Each row has a class, written after it.
[ 23  10 -24 -17 -24 -17  51   9 -56  13  28  34  19 -14  23  26   4   2
  -1  17 -38  22 -36 -29  59 -40  -7   4  22  19 -25   4]  fopi
[ -1 -35  50  59  29 -13  54  67   2 -21  21  -3  15 -73  -7 -99   9  16
  21  54  54 -45   8  -1   3 -11  19  46   7  74   9  29]  Kof
[ 17   7  74  35   9 -49  84  11 -36 -47  49  15   5 -51  -6 -41  20  82
  -2  15  35 -40  -4  -5  22 -18   9  -8  28   0  16  12]  pibo
[ 28   7  41  30 -13 -33  26  21  16  17  28  -8  40   2 -34 -23  16  50
   9 -17  -8 -41 -40   2 -29 -15  -6   9 -19  22  -6   4]  Kof
[ 45  57  80   8  10 -32  70  44  15 -11   8  25  36 -40 -49 -39  12  30
   4 -20  17 -26  11  11  19  13  -7  -7 -10   2  -3   0]  Fatu
[-34  12 -16  26   1   4  36 -51 -63 -26  -9  27 -13   1   3  47  -2   5
 -21  66  -3 -25   8   1  81 -16 -24  -8   7 -10 -42  10]  nuvip
[  8 -18  76  40  12 -20  17  71 -22 -25   6  27  42 -40 -33 -17  31  37
  -9  23  33 -51   9  22   8   0 -12  13  35  16  11  14]  pibo
[ 33  20  -9  30  -8   0  57 -14 -10 -11  15 -30  32 -11 -26  28  15   7
 -61  15  -2   5 -11 -36  19  24 -13   3  -8 -14  38   2]  Kof
[ -21  -45   71   40   22  -25   25   71  -24  -33   29   21   24  -77
   -4 -110    8   70   18   40   43  -60  -10   41   10   -9   35   26
   -8   63   17   -4]  Kof
[ 34  24  58  27 -15 -27  72  63  -4 -32  -7  -5  23 -36 -35 -70   5  30
  40  26  25 -33 -17  -1 -12  -9   6   9 -17  53 -33  33]  Fatu
[ 47  19  60  16 -14 -33  64 -28  13 -16  17 -11  15 -40 -27  11  14  47
  18  -4  40 -37 -32 -13   6  17  14 -17 -15 -14  28  18]  Soz
[ 33  24  18  24  -5 -21  63  -3  27 -31  35 -39  10 -12  -9 -33   1  34
  34   2  27 -16   6 -24 -41  -4  15  13  52  25  10  42]  zis
[ -8 -19  54  26  11 -30  64  33 -25  10  44  18  28 -48 -23 -46  23  34
   4   9  61 -63 -44  10  14   9  34 -23  -1  39  12   7]  Soz
[ 20   9 -18  46  -3 -18 100 -34  -7 -33 -26 -10   5 -24 -28 -17  -8  39
  -3  47   9 -11  24 -24 -18 -17 -31  39 -18  -1 -15  15]  fopi
[  1 -10   5  -1  18 -48  37  56  18 -54  35  28  15 -86  -2 -79   1  32
  13 -17   1 -26  -6  41  -2   3 -11   5  13   9 -33  28]  pibo
[-41 -47 -16  19  25 -10  10 -46  21  31  35 -18  -9  -8 -25 -83  -4  29
  -5 -16  69 -51 -49 -28 -23  18  29 -36  20  37  -8 -13]  nuvip
[ 21  35  85 -14 -11 -56  19  36 -43 -28  -7  50  12 -53 -55 -11  32 -12
   8  35  26 -27  -7  22  56 -32 -21 -33  35  16 -34  19]  nazaz
[ 23  -2  42  12 -17 -32  43 -22  23 -17  29 -10   9 -53 -39 -36   6  67
  10   5  44 -25 -21  -7  -4   2   2 -14  18  39  16  14]  Dudim
[ -2   0  44  56  20 -24  68  57 -30 -12  18  14  51 -19 -20 -33  28  58
   0  33   4 -71   1  44 -18 -24   6  33   3  18 -38  -1]  fopi
[ 20 -28  46  32 -17 -17  26   8 -10 -23   3  -6  13 -38  -4  -2  11   6
  13  44  39 -32 -20 -25  16   6  12   4  14  45   4  50]  nazaz
[-27 -38  42  44  43 -30  23  39  -2 -55  11  23  27 -42 -19 -58   8  64
  -9   9  39 -44  18  31 -22   7 -16  18  24   2 -11   6]  pibo
[  7  17  28  28 -14 -19  76 -71 -20 -33 -21 -12   8  -1 -22  40   9  39
  13  47  38 -28  23 -21  44  -2   7  -1  16 -15  27  14]  Soz
[ 28  17  12   5  -6 -30  58   5 -65 -18  31  54   0 -42  19  36   5  64
   7  23 -28 -43  -9  13  35 -19 -14  -8 -31 -39 -12  15]  fope
[ 56  47  21  -9  14 -44  73  61   9  -9  22  -5  53 -40 -56 -24  30   7
  14  -7  -2 -37 -30   5   2   0   3  -3 -19  -3 -11  30]  fope
[ 19  42 -19   8  28 -19  86 -14  64  25   3 -42  34  27 -57  15  17 -26
  -3 -27  17 -18  16  -9  -4 -19   6   2   1   7  12  29]  Soz
[ 12   6   3  22  -2 -24  51 -70   2 -22 -36 -28   7   0 -46 -26  10  28
  -9  18  47 -32  -7 -47  25  -1  -2 -14   5 -16  -3 -16]  zon
[-13   7  -2  39   5 -20  84 -15 -19 -22  -2 -22   7 -14 -52 -45   5  24
 -26  37  39 -10 -10 -17  -7 -17 -16  -3 -13  30 -17   2]  Dudim
[ 29   4  51  -9  -5 -38  58   9  -4 -72  17   3  22 -74 -10 -40   0  74
  27  10  31 -25  -6   4  19  27  18  -4   3   9   5  12]  Fatu
[  8  13  38   7  27 -40  51  52   6 -35  18  24  22 -65 -14 -38   6  37
  28 -10  15 -44   6  60 -25   7  -1   7  -7  -8  -7  16]  Soz
[-17 -16  96  39  52  -8   9  57 -16 -33  -8  33 -12 -73 -52 -13  11  13
 -28  48 114 -37  27  34  -1  29 -18 -41 -12 -10  24  18]  Dudim
[ 25  -5  29  66   5 -22  75  23 -17 -56 -36   0  40 -54 -27 -52   3  23
  30  58  49 -50 -15  -5 -11  18  -9  38   7  15 -35  27]  Soz
[  2   5  47  43  36 -34  38  21  33 -55 -24   1  38 -27 -27 -18  -5  28
  62  33  53 -44  25  24 -65  59 -22  35  -5 -15 -21  48]  Soz
[ 34  -7  67  33  14 -38  47  33 -10 -47 -23 -14  13 -45 -10 -54   2  20
  41  34  50 -33  -2 -14 -14  -5  21  18  -3  13   9  33]  nazaz
[  3 -12  -7  47 -14  21  56  -7 -10  18  12 -25  35  14 -29   0  19  26
 -48  31   9 -12  -4 -30   0 -10   4  21  36  51  23   1]  fopi
[ -5 -19   1  31   4 -14  25 -43 -22  31  -5  14   9  16 -26   3  12  -9
 -34  13  45 -37  -6 -41  23 -18  -3 -29  44  12  -8  -1]  nazaz
[  5 -26  53  35   3  -7  32  46   8 -14   1 -29  21 -31 -59 -79  19   4
   3  47  64 -19 -26 -28 -19  18   9  24 -15  63  22  27]  pibo
[ 26  23  21  25  21 -37  64   6  37 -44 -43 -24  28 -19 -44 -34 -11  -5
  65  34  60 -21 -10 -12 -36  34  -5  16 -36  -8 -23  52]  Soz
[ -9   6   3 -16  27 -22  45  31 -22  10  48  36 -29 -35  -6  57  15 -48
  -6  -1  -6  -9  25  18  10 -50 -42   3 -23  -8 -34  29]  zis
[ 25  30  65  22  24 -25  50  75   4 -40 -18  40  51 -61 -75   0  10  -3
  -9  22  49 -29  29  30  16  26 -37   2 -11  -2  14  35]  zis
[ 56  41  43   6   6 -27  70  26  18 -65  13 -10  15 -56 -15 -51 -11  53
  18   1  24  -6 -11  -1 -17  32   6  -6 -17  -5  -6  29]  Fatu
[ -8  -6  48   4  14 -37  58  47 -78 -56  14  47   8 -78  -9 -95  -2  49
  -2  49  28 -12 -45   4  39   6  -5  -1 -34  29 -16 -12]  zon
[ 24  14 -29  33   1  -3  61 -37  33 -32 -29 -56  38   6 -88   4  18  26
 -39  23  30 -26   7 -33 -28  23 -19   0   4  -8  22  24]  fope
[ 27 -21  71  47  10 -32   9  11  28 -64 -21  24  27 -54  -5 -44 -20  72
  38   6  58 -20   3 -18 -23  73 -18  13   1 -28  22  31]  pibo
[ 17  11  66  14   4 -41  55  -2  11  -7  56  16  11 -46   1 -23  19  61
  19  -8  21 -54  -5   1  25   9  10 -12  26  22   8  19]  zon
[ 15  17  86  16 -11 -40  51  16 -13  28  53  -9   5 -21 -47 -44  33  21
  18 -16  33 -43 -63 -28  -1 -14   8 -29  22  50  -5   5]  nuvip
[ 32 -11  76  61 -23 -16  58  43 -16 -17  27  -9  44 -44 -19 -39  30  49
   5  32  38 -38 -33 -26 -12  15  12  16  60  53   3  20]  fopi
[ 11  11  37  -6  48 -50  34  39  10 -41  20  21  20 -59   8 -63   2  28
  55  12  35 -44   2  21  -5  32  10   7   2 -12 -29  21]  zon
[ 37  43  15  -2 -18 -35  31  51  13  10  27   6  19 -16  -4  19   4 -21
  59 -18 -44  -9 -22  -4 -36  12 -44  15  12  22 -41  60]  nuvip
[ -4  21 -40  13   4 -20 103 -41 -22  33  12  15  -8   2 -18  19   3   0
  -6  11 -11 -25  27  -8   5 -40 -23  17 -25   4  -2   3]  Soz
[ 32  32  39  -8  -8 -45  79   9 -12 -74  21  -9  26 -63 -51  20  23  43
   0  22  19 -32   2  24  24 -12  -6  -6  -9 -10   8  30]  zis
[ 13 -21  21  34  -1  -1  18  50  13  -7  10 -19  29 -17 -33 -42  11  15
  32  42  21 -34 -32 -16 -47  14  -2  31 -11  62 -15  53]  fope
[ 44  34  44  -4  -8 -45  69  27  16  -4  18 -16  34 -41 -59 -12  20  10
   8  14  27 -19 -19 -12  29   3   8 -10 -40  20  39  31]  Kof
[ 38  15  64  19 -14 -48  67 -59  16 -20   5 -34   3 -14 -41  -9  22  28
   3  -4  41 -23 -17 -48  22 -25  14 -18  18   7  14  14]  nazaz
[ 12 -18  45  17  10  -6   4  33  39   4  -5 -26  39 -19 -17 -42   9  18
  46  22  41 -49   3  -4 -26  59  28  29 -21  36  32  25]  zon
[-18 -12  21  41  27 -15  61 -38   7 -21  11 -58   8  -6 -52 -25  21  53
 -29  26  70 -53   1   5 -32   9  23 -11 -29  -9  14 -13]  Dudim
[ 27   5  43  30  32 -22  32   5  28 -76 -29 -34  15 -40 -24 -47   1  49
  45  54  48 -45  20   9 -42  31  -3  39 -13  -9 -12  32]  zon
[  0 -12  44  33 -10 -19  54  12 -22 -11  16  28  28 -22 -34   0  19  40
 -34  11   1 -18  -4 -10  57 -30 -23  12  10  35  13   8]  pibo
[-22 -14  48  39   7 -27  84  31 -22 -23  22   5 -35 -93 -26 -87  10  -1
  21  52  54 -62 -26  12  44 -30  13  -6 -39  67 -37  37]  nuvip
[  2 -25  18  28  12 -28  39  11  11 -24  22 -16  15 -22 -19 -43  12  27
  27  30  29 -35 -14 -14 -30   2  -5  34  -6  27 -25  33]  pibo
[ 40  -5  28  11  -6 -24  22 -18  33 -47  11 -17  -6 -40 -30 -49  -6  65
   4  -4  25   2 -15 -20 -41   3 -18  10   8   2  19  18]  pibo
[ 30  12  -7  52 -20 -20  98 -21   7   5  14 -22  25 -22 -25 -15  15  38
 -11  17  24 -46  -5 -28 -15  13   6   2  14   8   1  20]  fopi
[ 13   2  26   3 -30 -13  36 -43  -5  11  -8 -37  18  25 -53  48  28 -10
 -33  16   6  -5 -24 -35  42 -29   6 -12 -20  29  25  13]  nazaz
[  9   8  38  14  -5 -33  81  -1   4  -6  38 -17  31 -37 -45   3  38  24
  13  27  37 -64 -14  15  16  -3  22   0   7  39   5  32]  Soz
[ 10  -8  83  31   2 -39  47   7 -21 -44  40  22  14 -59 -20  11  28  70
  20  38  39 -62  -8   2  19  17  -5 -11  15   6   0  41]  fope
[ 33  18  48  17  -9 -17  24  17  -7 -27   3  10  27 -46 -41 -40   6  31
  24  38  53 -49 -16   9  -4  23  10  -1   3   6  -5  17]  zis
[-22  -5 -19  15  13   4  57 -40 -39  -6  -3 -16  -5  17 -24  33  25 -11
 -52  23  20 -23  21 -23  35 -23  -6 -13   7 -16 -32 -24]  Fatu
[ 35   8  74  49  31 -21  68  73  15 -66 -10  21  33 -77  -3 -27   1  24
  37  31  45 -44  42  11   4  32 -12  32  18  13 -23  53]  Fatu
[ 28  14  40 -19  -6 -45  56  59  18  14  40 -16  43 -40 -57 -11  37   1
  11  -6  32 -29 -46   4  -3   8  23 -27 -18  32   8  33]  fopi
[-10  -9  49   8   6 -39  64  33  -3  19  76 -27  45 -17 -39 -45  45  31
  -7  -4  39 -40 -55  -8 -20  15  40 -17  14  50   1   2]  fopi
